cols: F P E B G M R T Z C
<62>: [158 153 117 131 118  75 112 135  75  97]
<112>: [ 98 110 108 146 156 187 118 101 119 130]
<89>: [140 132  68 147 157 142  91 115  92  97]
<102>: [182 175 147  87 120  52 134 127 101 116]
down: [130  97 116] : C
down: [158  98] : F
places <62>: [131] : 3

cols: N X D U A S Y
<144>: [148 159 150  80 123  80 160]
<138>: [182 158 141 138 106 102 195]
<85>: [158 183 183 111 183 157 105]
<149>: [122 197 129 166 119 151 179]
<150>: [146  92 115 137 145  80 152]
<45>: [161 143 121 143 143 143 161]
places <144>: [159] : 1
places <45>: [161] : 0 6
miss <150>: [145 152 137  92  80 115] : [146]
down: [159 158] : X
down: [182 158 122 146] : N
places <85>: [183] : 1 2 4

cols: V Q L H
<154>: [ 69  68 179 118]
<15>: [ 89  88  96 115]
<130>: [ 89  88 169 139]
<153>: [119 114 151 150]
<158>: [121 142 125 160]
<100>: [131 124 131 161]
miss <158>: [160 142 125] : [121]
down: [142 124] : Q
places <100>: [161] : 3
miss <158>: [125 160 142] : [121]

cols: gimi suzu gobo kizi vido
<61>: [131 137 134 141 131]
<120>: [144 135 169 135 137]
<78>: [144 135 142 132 170]
<21>: [150 161 148 131 149]
<41>: [151 133 132 140 132]
<169>: [150 161 141 164 132]
<143>: [132 139 177 189 132]
miss <21>: [150 148 161 131] : [149]
Table of tags by key:
[133] -> J83
[140] -> J373
[132] -> J609
[188] -> J604
[135] -> J904
[189] -> J699
key <143> 3:  : J699

cols: Nuz sur Pidi Kav Mizis todum muk Siv pafu rek
<65>: [120 168  81  93  83 134 135 160 133 154]
<159>: [161 168 144 118 160 115 135 186 149 136]
<201>: [175 132 133 183 141 161 147 107 109 126]
<129>: [175 168 123 144  83 143 135  94  93 163]
<152>: [134 180 123 144 180 125 184 134 133 126]
<132>: [120 132 175 131  64 134  85  81 149 145]
<209>: [120 168  81  93  83 168 135 107 141 136]
<4>: [ 93  83 144  80 160 106 122 107 101 136]
<34>: [ 93  83 144  80 160 106 122 107 149 145]
<151>: [134 132 144 105  64 143 110  94 109 181]
<52>: [120  95 154 118 103  88  85  94 125  90]
<47>: [175 144  91 144  64 134 137 160 125 126]
down: [161 175 175 134 120 120  93  93 134 120] : Nuz
places <209>: [136] : 9

cols: dega Safa koniz zik ran duv Mebe
<5>: [127 105 141 128 128 117  96]
<79>: [133 157  96 139 142 143 144]
<108>: [141 100  99 126 128  99 100]
<54>: [141 115 115 121 193 160 147]
<76>: [138 137 101 142 150 124 123]
miss <5>: [128 128 117 105  96 141] : [127]
places <5>: [141] : 2
down: [142 128 193] : ran
down: [160 124] : duv
miss <76>: [142 123 137 150 101 138] : [124]
down: [143  99 160 124] : duv
places <108>: [100] : 1 6

cols: riluk lin Ravek pem Bev bovef sumal Furel
<18>: [138 134 138 164 138 134 163 137]
<66>: [ 82 170 138 130 104 170 170 193]
<96>: [ 82 170 138 130  79 145 112 166]
[ 82 170 138 130  79 145 112 166] : <96>
[138 134 138 164 138 134 163 137] : <18>
key -> tag
[82] -> J902
[162] -> J742
[163] -> J109
[138] -> J853
[137] -> J243
key <18> 0:  : J853
places <18>: [138] : 0 2 4
places <66>: [170] : 1 5 6

cols: dupud Sir Numag nimo Dova kep
<28>: [183 107 134 108 142  75]
<3>: [157  79 148  68  79 113]
<24>: [101 170 170 101  98 101]
[101 170 170 101  98 101] : <24>
places <24>: [101] : 0 3 5
places <28>: [107] : 1
key -> tag
[170] -> J14
[148] -> J558
key <3> 2:  : J558
down: [ 68 101] : nimo
miss <28>: [134 142  75 183 108] : [107]

cols: valuz pogod zave nobi rukod rapam beko tes mol divam
<11>: [ 99 118 126 118 102 100  84  94 113 101]
<13>: [169 175 200 202 209 194 189 197 191 185]
<40>: [ 99 118 126 118 102 100  84  94 113 141]
<44>: [124 102  89 123 109 138 145 147 147 161]
down: [200 126  89] : zave
miss <44>: [138 147 109 147  89 161 102 145 123] : [124]

cols: Sud ret zut Zud bug
<105>: [128 110  98 127 105]
<56>: [ 80  90  65 119  76]
<107>: [128 132 132 132 133]
<90>: [ 82  92  75 122  86]
<114>: [158 156 170 139 164]
<170>: [159 152 159 159 159]
<178>: [ 96 101  89 124 160]
<117>: [ 95 106  90 124  94]
miss <117>: [ 94 124  90 106] : [95]
key -> tag
[128] -> J590
[105] -> J962
[94] -> J244
key <105> 4:  : J962
miss <105>: [128  98 110 105] : [127]
[ 96 101  89 124 160] : <178>
places <170>: [159] : 0 2 3 4
[128 110  98 127 105] : <105>
down: [ 65 132  75] : zut

cols: lunid Luf gub vopo
<118>: [121 155 130 149]
<25>: [121 155 148 149]
<88>: [156 155 190 149]
places <118>: [155] : 1
miss <25>: [148 155 121] : [149]

cols: zul Geta tis Kiz
<6>: [132 157 156 135]
<121>: [131 152 131 152]
<31>: [131 118 193 143]
<166>: [125 155 127 121]
<17>: [103 161 139  92]
<92>: [159 153 122 171]
<128>: [171 123 168 132]
<29>: [ 96 128 132 104]
places <121>: [131] : 0 2
down: [152 143 121  92 171 132 104] : Kiz
down: [159 171  96] : zul
places <17>: [161] : 1
miss <6>: [132 135 156] : [157]

cols: febo Dedud bedin dofi gogez Nelep gupul Nivu
<135>: [128  84  71 169  96 151 129 155]
<146>: [ 70 100 175 111 161 107 101 100]
<14>: [171 117  50 125  87 108 147 158]
<172>: [ 57  86 179 203 144 181  78 196]
<119>: [ 59 117 174 173 155 154  79 173]
<82>: [144 119  91 137 107 119 125 145]
<74>: [157 157 157 123  94 143 123 181]
<109>: [110 102 114 166 119 145 109 165]
miss <135>: [128 129  71 155  96  84 169] : [151]
places <146>: [70] : 0
places <74>: [157] : 0 1 2
key -> tag
[123] -> J861
[86] -> J815
[117] -> J638
[157] -> J182
key <74> 1:  : J182
[110 102 114 166 119 145 109 165] : <109>
[171 117  50 125  87 108 147 158] : <14>

cols: ruleg Dena Sato Fepo dig Tumid
<103>: [167 191 187 187 162 187]
<7>: [167 191 187 111 207 130]
<94>: [206 141 117 180 135 142]
places <103>: [187] : 2 3 5
miss <103>: [191 162 187 187 187] : [167]
down: [187 130] : Tumid
places <103>: [191] : 1

cols: Goput dala bafel Dis
<91>: [ 96  87 101 127]
<122>: [ 97 106 106  98]
<49>: [154 148 185 180]
<67>: [111 117 116 136]
<84>: [102 102 102 102]
<124>: [111 117 126 127]
<43>: [154 148 115 151]
miss <91>: [127  96 101] : [87]
places <84>: [102] : 0 1 2 3
tags:
[102] -> J712
[126] -> J49
[103] -> J592
[127] -> J680
key <84> 3:  : J712
miss <67>: [136 111 116] : [117]
down: [148 117 102] : dala
places <124>: [126] : 2
places <122>: [97] : 0

cols: vuva gunid bal pege Mib tego Feb zug
<50>: [133  55 146 157 124 111 141 163]
<26>: [102  67 120 127 119 122 113 152]
<83>: [132 132 156 156 156 132 156 156]
down: [146 120] : bal
places <83>: [156] : 2 3 4 6 7
places <50>: [133] : 0
miss <26>: [152 127 120 122 113 102  67] : [119]
Table of tags by key:
[110] -> J462
[132] -> J634
[67] -> J75
[55] -> J900
[133] -> J400
[141] -> J766
[111] -> J152
[56] -> J542
[54] -> J140
key <50> 1:  : J900

cols: rifo Tun ragud raz
<42>: [ 99 129 124 130]
<16>: [185 114 131 135]
<127>: [127 128 130 186]
places <16>: [185] : 0
Table of tags by key:
[114] -> J995
[115] -> J166
[128] -> J401
[129] -> J397
key <127> 1:  : J401

cols: pog sanu vuv paset
<136>: [138 136 112 142]
<86>: [146 134  95  98]
<155>: [ 82 106 156 205]
<60>: [ 98  67 180 118]
<157>: [128 122 126  82]
<9>: [107 121 153 136]
down: [134 106] : sanu
down: [ 98 205 118  82 136] : paset

cols: ger Lutef vori batut Muso sinu rupid lut
<46>: [131 127 133 132 126 117 108 121]
<115>: [147 151 137 169  64 133 136  75]
<8>: [131 127 133 132 126 123 124 131]
<80>: [149 155 167 131 154  66  63 147]
Table of tags by key:
[136] -> J249
[63] -> J330
[131] -> J110
[123] -> J228
[124] -> J420
key <8> 6:  : J420
miss <80>: [155  63 167 149  66 147 131] : [154]
down: [108 136] : rupid

cols: dozi rus Fuber fet
<22>: [161 107  81 188]
<177>: [161 107  81 190]
<195>: [164 106  83 183]
<27>: [161 107  80 188]
<101>: [132 126 123 189]
<181>: [162 107  88 188]
<36>: [167 105  82 109]
<188>: [162 108  89 188]
<77>: [108 108  88 189]
<75>: [107 107 107 107]
<58>: [160 107  82 188]
places <75>: [107] : 0 1 2 3
Table of tags by key:
[107] -> J983
[189] -> J797
[108] -> J852
[132] -> J408
[164] -> J607
[161] -> J40
key <77> 0:  : J852
[161 107  81 190] : <177>
[162 107  88 188] : <181>
places <22>: [161] : 0
down: [164 161 132 162 167 162 108 107 160] : dozi
places <77>: [108] : 0 1

cols: rabi dol Doro mudu
<137>: [101  66  66  66]
<69>: [158  57 131 169]
<104>: [162 151 163 197]
<183>: [162  66 137 178]
<163>: [ 67  67 126 153]
<160>: [101  66  87 187]
<32>: [101  66  87  58]
<110>: [101  66  87  65]
<131>: [112  98 106  67]
<87>: [156 154 159 186]
places <137>: [66] : 1 2 3
down: [101 158 162 162  67 101] : rabi
down: [151  66  67  66] : dol
places <163>: [67] : 0 1
miss <87>: [156 186 154] : [159]
tags:
[158] -> J540
[101] -> J68
[106] -> J850
[156] -> J846
[162] -> J528
[112] -> J306
key <131> 0:  : J306

cols: bul kopi gonif duzil
<99>: [135  99  89 130]
<142>: [129  95 107 142]
<192>: [144  87 116 150]
<173>: [141  94 129 146]
<55>: [145  88 142 153]
<48>: [161  88 157 159]
<197>: [178  82 162 160]
<116>: [166  86 176 184]
<165>: [183  78 186 180]
<97>: [186  65 191 187]
down: [135 129 144 141 145 161] : bul
down: [87 94 88 88 82 86] : kopi
down: [135 129 144 141] : bul
down: [135 129 144] : bul
tags:
[146] -> J591
[180] -> J111
[179] -> J206
[145] -> J274
[78] -> J245
[159] -> J684
key <165> 3:  : J111
down: [176 186 191] : gonif

cols: nos Todol vid lodez doba nopud Sunu pupip
<164>: [ 58  81  83  76 192 177  80 197]
<175>: [110 133  83 162 171 188 141  67]
<167>: [ 61  72 177 171 133 152 150  80]
<193>: [174 170  57 110 160 163  62 173]
<93>: [125  73  53  52 196  59 178 179]
<111>: [ 77  58 107 203 155  83  98  94]
<35>: [147 188 178  79 106 192  74 187]
<156>: [161 116  87  90 120  63  98 188]
<59>: [138 138  61 180 138 178  82  56]
<95>: [147 188 178  79 106 192  74 107]
<19>: [ 97 191 150  94 186 186 177  68]
places <59>: [82] : 6
miss <95>: [147  74 188 178 192  79 107] : [106]
down: [ 90 180  79] : lodez
miss <193>: [163  57 173 110  62 170 160] : [174]
key -> tag
[67] -> J746
[188] -> J235
[147] -> J247
[107] -> J474
key <95> 7:  : J474

